(in the rows, 128 means zero)
Each row of numbers stands for one object and depends on some of the facts below. Use the named rows to name the rest.

Some rows with their names:
vezimel: [106 120 145  90 131 157 150 122 166 158 138 145 105 149 143 118 129 112
 161 131 111 110 109 116 178  93 117 118]
tuka: [123 139 136 139 141 129 123 148 139 142 121 119 136 117 120 154 160 105
 123 130 149 143 142 112 123 152 113 125]
potol: [176 109 105 145 125 154 117 165 116 121 175 130 170 119 104 121 116 161
 115 146 134 105 104 155 167 113 125 111]
peplutan: [120 138 120 123 134 146 139 113 148 141 144 127 123 147 157 103 140 110
 142 125 116 111 109 124 134  92 123 113]
trumil: [129 113  97 134 135 135 109 126 105 133 162 132 137 125 114 106 102 150
 150 136 122 131 130 133 140 131 130 135]
brabasta: [132 142 128 120 132 115 127 142 131 142 109 122 122 138 126 144 141 107
 116 108 143 144 150 109 124 153 132 120]
griflak: [111 122 139 122 137 117 134 132 147 141 126 127 133 120 100 149 157 116
 126 151 150 139 131 111 127 140 123 130]
bribu: [117  99 190  86 100 142 148 142 147 135 105 168  96 117 141 144  93 131
 149 120 108 118 109 138 175 131 118 158]
plestiles: [117 111 146 130  96 128 138 119 129 123 124 148 142  92 142 129 134 132
 136 133 118 130  90 140 119 126 123 161]
fune: [105 124 153 151 179 133 139 153 147 117 127 114 145 143 118 161 163 144
 127 132 141 139 151 130 107 130 127 130]
peda: [129 136 130 113 135 104 132 131 131 136 108 124 118 147 115 140 137 117
 113 120 144 136 145 113 118 145 142 119]
gresen: [122 132 134 110 129 109 138 128 136 138 113 124 140 140 107 139 155 125
 119 125 143 143 138 109 123 140 143 127]
tridru: [134 126 147 140 103 135 127 140 117 116 112 140 125 106 170 131 116 124
 125 101 114 127 112 144 114 139 116 150]
nebra: [113 127 132 125 140 112 132 130 141 138 124 126 131 125 104 147 154 116
 123 144 150 137 136 114 118 139 127 126]
numo: [134 122 100 135 132 139 108 131 107 131 161 127 141 121 116 109 104 149
 144 134 120 130 134 132 148 131 127 131]
skibik: [127 140 131 125 132 120 127 141 136 142 114 117 132 126 118 148 150 108
 118 121 143 143 149 111 123 147 122 124]
novuper: [122 130 156 139 102 123 132 115 126 104 122 141 127 100 142 125 120 128
 127 131 119 124  90 145 119 122 124 157]
klolun: [160  69  60 158 103 251 104  37 111  65  43 101 118  62 111 128 113 187
 156 213 122 144 173 140 122 113 123  69]
fledifle: [124 138 159 142 106 125 133 115 123  97 123 138 122 102 143 127 117 133
 127 129 119 123  91 146 121 122 124 156]
luror: [128 138 131 115 135 109 132 132 129 135 109 125 118 146 117 141 140 115
 114 119 142 139 147 112 120 148 140 121]
rotek: [120 130 135 121 139 112 134 132 135 135 119 127 123 135 111 147 148 117
 119 135 146 136 141 115 121 142 133 124]

There are 2 kinds of fact about the objects: skazer, rerol.
potol rerol:350
driplil skazer:brosogrik,kledrir rerol:560
brisu skazer:plestiles rerol:785
birok skazer:suplu,difa,pleda rerol:922
stesiru rerol:785
fustu skazer:zubor,fune rerol:922
tuka rerol:785
peda skazer:brosogrik rerol:785
zetrun skazer:nebra rerol:560
kisograr skazer:potol rerol:350
poto skazer:noluk,mapefus rerol:560
tridru skazer:tuka,stoflos rerol:922
lotral skazer:nebra rerol:785
difa skazer:plestiles rerol:350
stoflos rerol:922
skiplis skazer:gresen,nebra,veskopar rerol:922
grotrister skazer:kledrir rerol:785
temak skazer:nebra rerol:350
megres skazer:trumil rerol:785
kledrir rerol:922
breflidam skazer:gresen,bedrom rerol:785
flofu rerol:350
nozi skazer:nebra,plestiles rerol:560
vitoke skazer:para rerol:350
bedrom skazer:nebra rerol:922
rotek skazer:nebra rerol:785
noluk skazer:drupogrir,veskopar rerol:785
fumuk skazer:bedrom rerol:785
subra skazer:klolun rerol:350
peflas skazer:nebra rerol:922
riske skazer:pladun rerol:785
zubor skazer:gipem,stoflos rerol:922
brosogrik skazer:nebra,bedrom rerol:785
stofel skazer:trirum rerol:350
zuska skazer:gresen rerol:785
para skazer:temak,lotral rerol:785
pupo skazer:nebra,plestiles rerol:785
fikos rerol:560
trumil skazer:stesiru,rotek,nebra,pladun rerol:350
klolun rerol:350
skozan skazer:brosogrik,rotek rerol:922
mapefus skazer:stesiru,fleflok,nebra,veskopar,kledrir rerol:785
fliguk rerol:922
nisteso skazer:fledifle rerol:350
resom skazer:zubor,nidram rerol:350
breten skazer:drupogrir,kisograr rerol:350
tragrul skazer:temak rerol:560
plareva skazer:stesiru,griflak,pupo rerol:922
pleda skazer:rotek,stoflos,driplil,plareva rerol:785
peplutan rerol:560
sigi skazer:suplu rerol:922
pezi skazer:novuper,drupogrir,pupo,pleda rerol:785
fidigos skazer:trirum rerol:922
numo rerol:350
veskopar skazer:fledifle rerol:785
mafu skazer:birok,skibik rerol:785
ploras rerol:560
skaski skazer:gesur,skibik rerol:560
nidram skazer:potol rerol:785
dekibim skazer:breflidam,kledrir rerol:350
renil skazer:drupogrir,tragrul rerol:785
fledifle skazer:drupogrir rerol:922
gresen skazer:plestiles rerol:785
gitril rerol:350
doflidir skazer:tuka,peflas,suplu rerol:350
griflak rerol:785
vasebra skazer:riske,tragrul rerol:560
novuper skazer:fledifle,sostir,planam rerol:922
nebra rerol:785
drustin skazer:nebra rerol:785
griflil skazer:gresen rerol:350
fune rerol:785
goskik skazer:bedrom rerol:560
vezimel skazer:pupo rerol:560
fleflok skazer:tragrul rerol:350
pleflo skazer:noluk,breflidam,temak rerol:922
planam rerol:350
datruta skazer:mapefus rerol:350
velon skazer:fune rerol:922
gipem skazer:drupogrir rerol:785
bribu skazer:vezimel rerol:922
gima skazer:potol rerol:350
trogrer skazer:drupogrir,vasebra,velon rerol:350
sostir rerol:785
suplu skazer:temak rerol:785
brabasta skazer:fikos,suplu,kledrir rerol:785
vebra skazer:nisteso rerol:560
luror skazer:brosogrik,driplil rerol:785
gesur skazer:stoflos,trirum rerol:785
drupogrir rerol:785
trirum rerol:785
figrak skazer:fidigos,poto rerol:785
stamigam skazer:brosogrik,novuper,mapefus rerol:785
plestiles rerol:922
skibik skazer:fikos,kledrir rerol:785
pladun rerol:922

Rows to name:
No name comes twice in this set of rows, the named rows included.
[144 128  95 125 122 134 112 127  99 136 149 127 138 130 124 102  97 149
 143 117 116 136 136 124 146 140 137 131] => dekibim
[133 129 104 113 104 120 105 139 114 132 156  93 150 122 123 108  83 143
 123 123  84 112 185 137 136 109 101 130] => stofel
[123 137 117 111 129 139 144 111 145 149 137 134 117 157 158  99 132 112
 143 115 113 115 111 120 137  97 136 112] => nozi
[120 116 162 151 133 142 138 148 126 102 116 134 132 129 167 138 122 152
 127 102 108 122 116 162 109 123 126 152] => fustu
[121 139 138 123 130 112 126 146 142 137 118 105 138 129 117 150 145 111
 111 126 130 132 167 117 116 135 111 122] => gesur
[138 176 128 150 135 141 104 105 102  92 160 112 123 119 104 103  89 147
 144 141 121 133 113 127 170 125 128 139] => nisteso
[104 129 121 132 156 144 143 112 149 136 151 130 117 153 155 106 141 120
 145 128 117 108 112 133 121  89 126 114] => vasebra
[161 125 105 134 132 140 115 147 106 118 159 130 142 140 117 111  95 159
 125 124 121 115 127 144 160 123 136 119] => breten
[120 138 137 111 126  95 130 135 139 130 112 105 125 144 113 146 129 114
 103 124 124 124 174 121 113 123 121 119] => figrak
[118 134 144 134 149 117 134 137 142 123 128 119 134 127 103 151 156 123
 119 146 149 133 135 123 121 132 126 125] => drupogrir

Now the same objects, written a new way:
Some objects and their rows:
peflas: [101 161 123 154 135 127  72 148 131 116 121 124 137 157 159 107 155 129
 119 103 115 132 107 141 105 114 165 158 133 154 100 114 108 133]
skibik: [142  99 156 125 165 138 145 182 137 124 117 121  92 156 114 139 128 166
 135 147 134 153 122 114 115 133 133 134 117 110 115 131 143  79]
peda: [125 117 150 132 148 139 165 154 128 122  99 121  78 151 124 144 120 141
 131 152 143 152 123 107 127 150 128 134 123  93 114 138 155 103]
plareva: [117 152 125 169 153 133  52 125 120 116  94 117 148 150 160 129 152 122
 117 124 108 136 118 134  95  92 152 139 132 159 141 112 121 126]
trirum: [120 102 149  98 129 132 141 177 119 119  94 137  78 147 151 148 130 161
 153 162 159 150 117 107 117 138 119 115 125 123 106 127 137 102]
rotek: [113 121 149 122 131 120 156 180 136 124 127 136  68 151 127 134 122 141
 145 141 148 152 110 116 120 144 137 164 127  96  55 136 149 117]
flofu: [135 102 123 122  46 116 103 110 118 133 199 104 137 137 101 126 126 135
 133 121 108 126 124 115 107 118 121 113 127 126 160 135 106 159]
goskik: [124 117 136 133 147 132 154  87 154 122 116 176 143 144 133 109 129  97
 123 141 124 126 123 116 143 120 127 115 118  54 138 103  80 153]
fustu: [113 152 122 156 144 137  67 121 121 115  92 120 149 155 165 125 152 127
 116 120 113 135 118 130 101 103 151 126 132 165 146 114 113 128]
temak: [120 122 123  92  15 104 120 144 112 141 233 108 150 147 109 109 127 123
 137  89 106 119 116 113 109 131 137 137 121 111 103 136 115 157]
sostir: [131 106 149 117 138 130 159 157 130 120  98 135  86 146 131 146 132 153
 143 153 148 154 119 111 113 134 126 133 123 118 110 135 140  97]
brosogrik: [111 133 151 131 135 138 175 154 139 120 122 124  60 157 119 130 119 137
 126 152 150 149 119 109 143 166 134 152 126  79  90 138 160 119]
megres: [131 111 148 117 143 131 163 156 127 120 103 133  90 146 130 146 131 148
 141 148 147 154 119 107 114 138 129 136 124 109 104 137 148  99]
gesur: [110 105 149 101 123 135 137 183 109 123  89 135  76 147 161 152 125 152
 154 164 160 148 121 104 120 140 117 112 127 120 102 128 142 108]
trogrer: [132 109 114 135  46 115 114  84 115 126 198 108 147 128  99 133 128 130
 133 115 103 127 123 108 107 126 125 113 126 132 147 144 114 167]
fleflok: [146 113 115 100  49 109 112  79 121 128 216 109 166 144  97 125 129 129
 132 113 111 126 124 101 103 120 129 112 124 127 158 140 122 155]
fikos: [135 101 140 143 162 124 126 113 161 127 119 172 156 145 130 122 125 105
 133 141 114 129 122 123 125  98 126 118 115  65 139  99  74 139]
fidigos: [ 99 146 123 133 133 140  54 141 110 111  91 123 142 156 186 122 155 142
 124 125 123 129 117 131 108 109 146 107 133 181 143 103 104 128]
stofel: [121 101 123 113  28 119  91 121 108 130 200 105 132 138 116 128 125 141
 139 130 113 121 124 112 113 125 117  99 128 135 153 129 104 164]
tragrul: [139 123 130  93 147 117 154  91 147 131 130 183 198 152 142 118 130  88
 132 111 120 127 126 102 120 104 135 117 110  57 118 108  97 131]
driplil: [134 114 142 173 176 137 128 117 167 131 123 151 149 154 113 121 108  93
 115 146 101 128 130 119 142 109 129 117 114  34 145 101  92 141]

Which object is each row?
No name comes twice in this set of rows, the named rows included.
[130 112 169 133 139 125 154 162 108 123 119 140  72 134 132 137 134 136
 143 149 141 147 113 115 106 134 129 176 127  86  77 140 156 116] => pupo
[134 111 159 105 139 139 171 139 115 113 104 137  84 140 134 132 145 154
 137 148 148 147 120 107 118 151 124 137 124 111 122 138 149 100] => zuska
[118 115 138 140 148 116 134 117 158 132 144 180 142 146 129 107 123  96
 134 131 120 126 113 124 132 112 136 142 119  54  90 102  79 155] => zetrun
[129 111 150 145 148 120 138 112 140 127 131 183 141 135 133 110 130  92
 134 140 116 124 116 124 125 102 130 147 120  44 105 103  83 156] => nozi
[105 145 122 175 141 143  73 135 109 111  81 122 144 143 164 124 160 137
 110 102 102 133 119 135 106 114 156 125 127 177 137 117  99 121] => novuper
[126 120 151 109 135 137 178 145 127 117 105 133  80 148 131 132 135 149
 133 151 156 150 121 105 130 155 126 134 125 104 114 139 148 107] => fumuk
[105 155 117 161 141 138  62 125 115 116  77 120 142 152 178 131 147 118
 119 123 116 134 121 128 105 103 147 119 134 163 143 111 119 135] => zubor
[140 107 169 119 144 134 163 145 103 118 106 137  82 132 138 138 141 142
 138 153 145 147 120 111 105 132 123 154 125  97 115 139 151 104] => brisu
[116 158 122 136 142 138  82 119 116 112 100 123 165 157 165 114 164 130
 110 100 112 131 119 128 102 112 159 125 126 166 144 117 116 115] => pleflo
[109 162 123 170 149 142  68 124 129 116  94 110 142 159 158 122 146 120
 107 120 109 134 120 133 112 112 152 134 131 150 147 114 122 128] => skozan
[124 112 145 112 104 129 203 155 143 129  55 128  70 149 129 134 138 128
 140 141 153 165 119 124 113 132 123 145 122 119 144 146 123  84] => nidram
[126 109 147 141 143 131 166 150 120 120  93 136  88 136 134 156 130 142
 139 138 137 153 122 104 114 140 128 138 122 110  90 144 152 108] => pezi

The same objects again, as new rows of numbers:
Known rows:
lotral: [108 128 138 100 156  74 110 110 197 150 102 172  85 169 160  90 118 135
 162 132 118 142 131 168 113 127 123 108 153 115 140]
para: [148 106 149  92 132  98 117  60 140 156 103 157 146 186 151 133 134  99
 179 121 137 134 127 159 122 123  78 147 161 121 147]
difa: [199 193 128 137 148 100  88 100 141  91 148 118 115 114  67 103 134  87
 111 119 102 129 148  47 123 123 124 108  89 160 111]
noluk: [152 114 148  91 146 124 104 131 120 130  81 153 154 152 159 136 137 139
 164 112 117 165  73 184 126 113  95 168 136 101 109]
skiplis: [101 173 142 154  95 165 142 139 192 115 149 114 109  77 155 159 123  99
 121 153  96  86 161 173 118  95 170 115 110 118 141]
bedrom: [ 56 165 151 140  95 179 159 159 247 145 154 114  86  78 155 146 113 130
 111 169 103  81 161 156 125  88 200  92 155 138 121]
gipem: [136 112 130  65 140 125  91 158 119 136  90 147 154 170 129 116 109 162
 166 132 129 160  77 167 121 111 122 189 167  96  87]
mafu: [136  92 121 113 135  80 115 109 113 136  91 168 133 173 131 130 118  99
 140 142 135 144 119 152 136 141  92 138 139 119 124]
novuper: [112 157 135 149  87 180 147 173 130 103 140  98 140  87 167 175 136 117
 117 146  99  97 138 171 133  91 170 150  98 106 133]
fledifle: [130 180 154 123  87 207 128 198 140  94 138  87 164  71 180 169 142 152
 141 126  92 109 104 195 126  73 183 187 108  79 113]
nozi: [124 157  97 149 134 164 140 109 177 155 159  81  75 103  96 112  82 115
 163  93 142 145 152 104  97 154 127  99 139  99 160]
fikos: [110 108  75 171 129 178 157 124  97 146 161  73 129  87 116 130 140 148
 133  86 183 142 125 111 112 174 116 107 124 108 157]
pleda: [114  87 101  91 133  71 105 170 104 133  95 163 121 181 108 101  80 112
 137 160 136 136 112 133 143 156 117 152 164 110 125]
mapefus: [145 100 130 132 150  59 117 123 128 132  85 180 119 142 187 126 145  97
 112 130 123 161 105 172 150 146  89 122 117 109 168]
fliguk: [ 74 146  99 170  83 168 146 158 142  89 156 104 135  81 151 149 172 136
 120 163 141  84 149 168 125 103 183 128  94 119 129]
trirum: [ 94  72  87  99 162 103 137 116  87 108  90 139 130 152 133 144 135 140
 173 167 118 136 103 182 113 121 104 102 133 155 112]
peplutan: [106 114  76 166 124 187 159 130 104 140 166  67 118  93 109 128 128 159
 148  87 173 140 124 111 103 158 124 112 130 109 146]
sigi: [109 154 134 145  69 163 148 134 153 123 160 111 137 101 152 166 129  83
 123 148 119  77 165 147 131 105 167 149 116 121 157]
kisograr: [151 161 183 151 146 134 157  98  59 135 135 113 127 171  84  99 123 201
  70  63 122 138 186  62 130 130 133 124  77 150 103]
fune: [ 94  82  94 118 145 107 108 115 115 113  95 161 139 156 127 106 160 149
 153 156 159 144 104 167 122 133 112 129 131 129  98]
resom: [168 157 164 126 144 120 138 137  94 131 148 112 131 136  96 116 124 160
  95  99 106 131 132  53 135 125 132 122 115 161 113]

Rows to name:
No name comes twice in this set of rows, the named rows included.
[161 134 147 126  89 205 156  53 149 206 184  70 153 128 129 151 116 104
 201  67 171 121 140  93  95 150  94 158 184 114 182] => tragrul
[136 155 151 171 149 137 152  93  64 103 140 110 130 145  97  91 178 223
  79  78 145 142 173  76 124 130 136 102  55 157  89] => potol
[100 162 105 149  83 143 137 181 151  90 151 111 113 111 139 134 107  99
 113 158 114  85 171 147 137 117 183 152 104  92 150] => plareva
[102 117 123 101 159  68 108 144 200 139  98 172  75 163 152  79  99 141
 150 146 124 145 129 154 125 135 133 111 162 106 133] => rotek
[195 165 183 125 127 131 118 105 124 144 159 113 157 119 125 125 159 132
 118  88 116 120 117  48 141 122 117 136 136 163 137] => fleflok
[113  85  94 178 103 152 160 183 103 184 163 101 124  89 106 135  78 112
  69  95 184 137 112  70 156 197 120 128 162 110 177] => driplil
[188 202 193 121 142 106 114  93 209 157 171 122 108 116 159  94 170 132
 148  88 111 113 135  62 118 119 136 103 145 161 161] => temak
[133 140  89 143 126 163 142 143 111 154 157  79  95 112  87 118  62 126
 144  83 145 147 153  91 105 172 121 141 137  86 171] => vezimel
[125  77 148  97 141 129 118  56 140 162  85 176 141 154  97 166 111 102
 125 156 130 144 108 148 133 106  87 100 169 171  86] => breflidam
[164 103 152  96 120  94 112  41 140 163 112 166 156 185 158 137 142  72
 187 126 147 127 129 143 126 134  78 159 167 126 162] => suplu
[ 81 121 101 120 169  71 102 128 211 123 104 169  76 142 170  62 173 162
 163 144 145 150 121 173 106 125 137  87 141 115 117] => nebra
[ 84  84 130 109 146  90 116 153 190 177  97 190 104 151 122 101  94 139
 101 166 146 141 102 133 147 144 130 102 196 137 101] => brosogrik
[188 157 166 128 148 132 125  95 118 127 145 119 137 107  88 130 139 114
  97 109  97 127 127  53 133 112 115 101 113 183 106] => griflil
[152 116 116 107 145  98  86  37 156 112  80 171 113 160  60 143 109  58
 149 165 121 144 140 147 115 112  83 101 121 149  90] => gresen
[111 110 121 137 120 202 177 121 128 192 156  82 115  99  90 154  64 141
 137  91 153 135 124  89 114 152 112 112 164 128 140] => goskik

